Below is a small trained network, with its code and all its weights. Each question gives an input and a class and asks what happens when units are switched off, that is, made to give their printed mean instead of their output.

import numpy as np


def w(rows, s, z=0):
    codes = np.array(rows[::2]) - 128.0
    scale = np.full(codes.shape[1], s)
    scale[-1] = z or s
    return codes * scale


def f(y):
    return np.maximum(y, 0)


def log_softmax(a):
    a = a - a.max(-1, keepdims=True)
    return a - np.log(np.exp(a).sum(-1, keepdims=True))


def net(x, mask):
    res = np.array(x, float).reshape(1, 8) / 4 @ E
    y = f(res @ A[0][:, :-1].T + A[0][:, -1])
    res = res + np.where(mask, y, B[0][:, -1]) @ B[0][:, :-1]
    return log_softmax(res[-1] @ U[:, :-1].T + U[:, -1])


A, B = {}, {}
E = w([
[130,127,128,125,132],'x0',
[47,6,127,109,136],'x1',
[127,128,129,132,122],'x2',
[159,115,10,122,94],'x3',
[111,138,128,144,105],'x4',
[133,124,130,129,126],'x5',
[129,128,128,129,127],'x6',
[126,145,149,23,58],'x7',
],0.011)
A[0] = w([
[91,56,62,133,119,101],'n1',
[167,98,2,129,86,155],'n2',
[142,191,153,131,145,201],'n3',
[144,170,128,161,170,224],'n4',
[131,103,87,166,154,151],'n5',
[145,161,142,87,96,140],'n6',
[104,95,132,89,98,107],'n7',
[159,149,106,130,121,138],'n8',
[185,194,171,153,131,235],'n9',
[175,174,89,145,127,174],'n10',
[132,116,110,217,182,253],'n11',
[83,73,132,47,81,90],'n12',
[214,201,28,131,106,151],'n13',
[113,75,53,119,111,73],'n14',
[132,140,143,51,83,183],'n15',
[131,119,116,189,165,215],'n16',
[52,43,210,131,141,177],'n17',
[161,158,178,95,119,174],'n18',
[143,134,79,132,115,131],'n19',
[125,141,148,34,70,135],'n20',
[115,160,213,125,144,231],'n21',
[150,165,125,153,148,173],'n22',
],0.017,0.0051)
B[0] = w([
[105,103,227,33,133,205],'n1',
[63,86,227,72,36,237],'n2',
[152,190,169,176,136,203],'n3',
[180,121,123,216,107,198],'n4',
[90,106,177,123,132,180],'n5',
[68,183,138,125,139,182],'n6',
[194,119,116,99,100,172],'n7',
[104,125,91,147,121,166],'n8',
[190,187,185,215,121,238],'n9',
[110,114,98,193,81,202],'n10',
[116,7,190,200,189,228],'n11',
[251,109,101,74,64,209],'n12',
[39,93,18,190,78,252],'n13',
[133,125,212,48,88,191],'n14',
[91,218,90,130,109,205],'n15',
[128,53,167,176,162,197],'n16',
[132,38,12,86,241,244],'n17',
[97,194,152,131,166,193],'n18',
[96,96,115,126,112,168],'n19',
[138,243,68,71,83,214],'n20',
[158,217,163,140,214,219],'n21',
[167,126,136,179,86,182],'n22',
],0.033,0.017)
U = w([
[237,144,171,192,166,246],'0',
[89,75,116,169,77,88],'1',
[140,60,74,126,220,183],'2',
[112,90,217,72,141,63],'3',
[142,254,142,128,158,144],'4',
[53,170,31,99,60,127],'5',
[202,167,26,67,176,99],'6',
[197,139,143,53,21,45],'7',
],0.0072,0.0013)

Each question gives the input, the list of numbers given to net, and the class t.
The units are the neurons (one row each of A and B). Each row of codes is followed by its name. A weight is (code - 128) times the scale printed after its matrix; where a second scale follows, it is the last column's (A, B and U).
mask holds one flag per neuron, in row order. A switched-off neuron (its flag False) gives its mean, the last column of its row in B, instead of its output. The means were averaged over made-up inputs and are rounded, as every weight is.
A unit's drop is (log p(t) with every unit on - log p(t) with that unit switched off) / (log p(t) with every unit on - log p(t) with every unit switched off).
The circuit of an input: a set's keep is (log p(t) with only the set's units on - log p(t) with every unit switched off) / (log p(t) with every unit on - log p(t) with every unit switched off). Starting from the 12 units with the biggest drops (on a tie, the unit counted first), units are removed one at a time, each time the one whose removal leaves the highest keep (on an exact tie, the one counted first), for as long as the keep stays at least 0.8.
circuit, biggest first: the units of the circuit, biggest drop first
most important unit: the unit with the biggest drop
top k neurons: the k neurons with the biggest drops, biggest first
drop when u is switched off: that unit's drop, to one decimal
input [-6,0,7,1,-5,7,5,5], class 5: most important unit	n9
input [-2,7,7,1,-2,-3,-5,-5], class 3: top 3 neurons	n1; n14; n13
input [-2,6,3,0,-1,8,-6,-8], class 2: top 2 neurons	n17; n2
input [-2,-8,-2,1,8,-4,-6,5], class 5: top 2 neurons	n13; n10
input [-6,0,7,1,7,5,-4,8], class 5: top 2 neurons	n15; n9
input [8,5,6,0,-3,3,-5,1], class 6: top 2 neurons	n17; n2
input [-3,0,-4,7,7,8,-8,7], class 5: top 2 neurons	n13; n15
input [1,6,-1,2,-1,-7,1,1], class 7: top 2 neurons	n12; n11
input [1,-5,-5,1,1,-6,-1,-4], class 1: top 2 neurons	n13; n21
input [4,-4,8,8,-5,-1,-6,7], class 5: drop when n11 is switched off	0.0
input [0,2,-8,-7,2,4,1,-3], class 2: drop when n17 is switched off	0.7
input [0,5,-1,-2,-6,8,1,1], class 6: drop when n11 is switched off	0.2
input [2,-7,4,6,4,2,-2,1], class 5: top 2 neurons	n13; n11
input [3,2,-8,-8,-3,3,-1,-6], class 2: circuit, biggest first	n17
